Below are the code and all the weights of a small trained network. Each question names an input and a class and asks about switching units off, where a switched-off unit gives its printed mean instead of its output.

import numpy as np


def w(rows, s, z=0):
    codes = np.array(rows[::2]) - 128.0
    scale = np.full(codes.shape[1], s)
    scale[-1] = z or s
    return codes * scale


def f(y):
    return np.maximum(y, 0)


def log_softmax(a):
    a = a - a.max(-1, keepdims=True)
    return a - np.log(np.exp(a).sum(-1, keepdims=True))


def net(x, mask):
    res = np.array(x, float).reshape(1, 4) / 4 @ E
    y = f(res @ A[0][:, :-1].T + A[0][:, -1])
    res = res + np.where(mask, y, B[0][:, -1]) @ B[0][:, :-1]
    return log_softmax(res[-1] @ U[:, :-1].T + U[:, -1])


A, B = {}, {}
E = w([
[200,91,120,45],'x0',
[124,74,93,211],'x1',
[173,201,127,192],'x2',
[182,117,9,46],'x3',
],0.011)
A[0] = w([
[193,28,40,116,118],'N0',
[57,106,98,137,150],'N1',
[198,67,176,150,109],'N2',
[209,198,143,117,126],'N3',
[86,148,249,74,131],'N4',
[115,98,155,176,225],'N5',
[179,122,133,193,199],'N6',
[145,151,78,92,197],'N7',
[179,154,168,125,32],'N8',
[104,184,189,97,3],'N9',
[158,154,86,116,70],'N10',
],0.016,0.0039)
B[0] = w([
[177,2,147,65,250],'N0',
[78,97,104,155,167],'N1',
[117,164,188,116,158],'N2',
[119,173,52,143,186],'N3',
[194,215,197,106,215],'N4',
[63,123,155,152,181],'N5',
[114,213,140,123,172],'N6',
[181,125,76,164,199],'N7',
[91,100,133,175,149],'N8',
[176,127,170,76,170],'N9',
[136,104,88,113,170],'N10',
],0.026,0.017)
U = w([
[175,153,21,139,65],'0',
[51,160,136,172,56],'1',
[167,8,1,114,126],'2',
[172,174,229,60,249],'3',
],0.0089,0.0019)

Each question gives the input, the list of numbers given to net, and the class t.
The units are the neurons (one row each of A and B). Each row of codes is followed by its name. A weight is (code - 128) times the scale printed after its matrix; where a second scale follows, it is the last column's (A, B and U).
mask holds one flag per neuron, in row order. A switched-off neuron (its flag False) gives its mean, the last column of its row in B, instead of its output. The means were averaged over made-up inputs and are rounded, as every weight is.
A unit's drop is (log p(t) with every unit on - log p(t) with that unit switched off) / (log p(t) with every unit on - log p(t) with every unit switched off).
The circuit of an input: a set's keep is (log p(t) with only the set's units on - log p(t) with every unit switched off) / (log p(t) with every unit on - log p(t) with every unit switched off). Starting from all 11 units, units are removed one at a time, each time the one whose removal leaves the highest keep (on an exact tie, the one counted first), for as long as the keep stays at least 0.8.
circuit, biggest first: the units of the circuit, biggest drop first
k most important neurons: the k neurons with the biggest drops, biggest first
drop of u: that unit's drop, to one decimal
input [-1,3,6,-7], class 1: 3 most important neurons	(N0, N5, N8)
input [5,0,4,-1], class 0: circuit, biggest first	(N0, N3)
input [8,3,7,-1], class 0: circuit, biggest first	(N3)
input [-1,-2,3,3], class 0: circuit, biggest first	(N0, N3)
input [-4,-1,-2,3], class 2: 2 most important neurons	(N4, N6)
input [-6,-7,3,3], class 0: 2 most important neurons	(N0, N3)
input [1,6,5,-8], class 1: drop of N0	0.5
input [-4,-4,3,4], class 0: drop of N0	1.9
input [-2,2,3,2], class 0: 2 most important neurons	(N0, N4)
input [-4,0,2,-1], class 1: drop of N0	0.4
input [-1,-1,0,3], class 2: drop of N4	0.2
